m =
105   96  192   92   82  110   98  109  142   89   72   98   84   59  113   92
 68   90   54  165   67  112  101  107   51   91  110   88   75   61   80  110
109   98  174  107   50   94   95   79   93  104  104  113  112   94   97   98
118  118   82   58   81  104  106  109   70  114   97   76   58  133   78   94
 99   97  131   77   86  111  110   94   90   92   84   83  105  113   84   91
 96   82  165  110   40   95   89   93   67   92   94   74  145  144   98   90
Report the 5th entry, reading row by row.
A: 82
The entry in the bottom-right corner -> 90
The bottom entry of the column that holds the largest entry: 165
The largest entry in the last column: 110
The entry in the bottom-left corner -> 96
Report the entry directly below the largest entry.
A: 54
Report the smallest entry in the first row.
A: 59
The first entry of the largest entry's row: 105
The entry just right of the smallest entry -> 95
The entry in the top-right corner is 92
The entry just left of 88 is 110
The 5th-last entry, reading row by row -> 74
The entry directly above 133: 94
The entry just left of the largest entry: 96
The fourth entry, reading row by row is 92
The fourth entry from the end, reading row by row: 145
The third smallest entry: 51
The 2nd largest entry: 174
The entry just left of 142: 109
The top entry of the column that holds the largest entry: 192
The 3rd-last entry, reading row by row -> 144
Report the bottom entry of the column that holds the smallest entry.
A: 40
The entry directly above 76: 113
Report the entry just left of the smallest entry.
A: 110

Read these off the grid that follows. Rows and columns are numbered from 1.
1) Report the entry at row 1, column 3.
2) Report the entry just right of the largest entry.
3) Report the bottom-right entry.
4) Report the entry just left of the largest entry.
5) Report the entry in row 1 and column 2.
6) Report the bottom entry of the column that holds the smallest entry.
7) Report the entry in the top-left corner.
8) Report the entry just left of the smallest entry.
+0.28  -0.12  +0.54  +0.06  -0.13  +0.86  +1.49  -0.85  +0.27  +0.11  -1.17
+1.44  -0.57  +1.50  -0.64  -0.57  -2.22  -2.97  +2.04  -1.51  -0.62  +1.04
-1.32  -0.07  -0.15  -0.33  -0.41  -0.80  -2.59  -0.63  +0.19  +0.96  +0.07
+0.71  -0.34  +2.12  -0.49  -0.72  -0.30  -1.96  -0.25  -0.60  +0.50  -0.81
-1.63  +0.04  -1.44  -0.23  -0.04  -1.67  -2.88  +0.37  +0.12  +0.46  +1.43
-0.98  -1.20  -0.66  +0.07  -0.94  -1.92  -0.08  +0.19  -0.68  -0.47  -0.55
-1.37  -0.10  -0.08  -1.11  -0.54  -1.28  -2.97  -1.41  +1.07  +1.58  -0.39
+0.87  -0.49  +3.56  -1.23  -1.34  -1.90  -6.39  +0.42  -1.35  +1.11  -0.13
1) +0.54
2) -1.23
3) -0.13
4) -0.49
5) -0.12
6) -6.39
7) +0.28
8) -1.90

Questions about the row below.
1) Read off the third entry from the left.
2) Read off the fourth-last entry.
3) Read off the first entry from the right.
4) Read off the second entry from the left.
6	9	4	2	3	2	5	9	4	2	2	5	5	8	4	3
1) 4
2) 5
3) 3
4) 9

Questions about the matrix below.
1) What is the entry in the top-left corner?
2) What is the entry just right of +5.30?
3) What is the bottom-left entry?
4) What is the entry directly above the largest entry?
5) What is the entry just left of -6.31?
6) What is the bottom-right entry?
7) What is the entry just right of +4.63?
8) What is the entry just right of the smallest entry?
+3.04 +1.74 +2.18 -0.96 -4.55 -0.38 -2.72 -2.09 -1.49 -3.25 +3.00 +5.22 +0.72 -2.19 -2.39 -1.55
+2.59 +3.36 -1.27 -5.68 -6.31 +2.43 -5.42 -0.61 -1.27 -3.55 +2.02 +3.81 +1.43 +0.78 +0.77 -1.15
+3.15 +2.38 +0.77 -3.26 -6.00 +0.69 -4.31 -1.71 -1.74 -3.98 +2.66 +4.86 +0.81 -1.52 -1.34 -1.79
-1.85 -0.08 -2.36 +0.02 +4.51 +2.54 +2.59 +3.71 +2.40 +3.87 -2.23 -4.55 +0.46 +4.00 +4.63 +2.52
-2.56 +1.14 -4.80 -1.99 +5.58 +5.10 +2.10 +5.83 +3.94 +5.30 -3.32 -6.59 +1.46 +7.38 +8.05 +4.07
1) +3.04
2) -3.32
3) -2.56
4) +4.63
5) -5.68
6) +4.07
7) +2.52
8) +1.46

grid = -31	-2	42	12	27
The entry just right of the smallest entry? -2
The entry just right of the centre entry? 12
The first entry? -31

Read these off the grid that follows.
1) Which number is the last entry, reading row by row?
2) Which number is the third largest entry?
3) Which number is the entry directly above the largest entry?
4) Which number is the third smallest entry?
5) Which number is the bottom-left entry?
6) Which number is the entry directly above 8?
7) Which number is the entry just right of 554?
8) Which number is the top-right entry?
[[130, 255, 267, 247, 334, 241, 85, 158, 56],
 [196, 151, 27, 464, 322, 311, 437, 192, 521],
 [146, 215, 459, 180, 322, 308, 282, 235, 51],
 [157, 187, 554, 203, 329, 385, 487, 331, 151],
 [357, 588, 397, 327, 293, 239, 253, 291, 306],
 [401, 259, 421, 155, 258, 385, 8, 538, 388],
 [420, 756, 500, 347, 296, 205, 207, 315, 316],
 [489, 194, 76, 223, 214, 208, 434, 243, 233]]
1) 233
2) 554
3) 259
4) 51
5) 489
6) 253
7) 203
8) 56
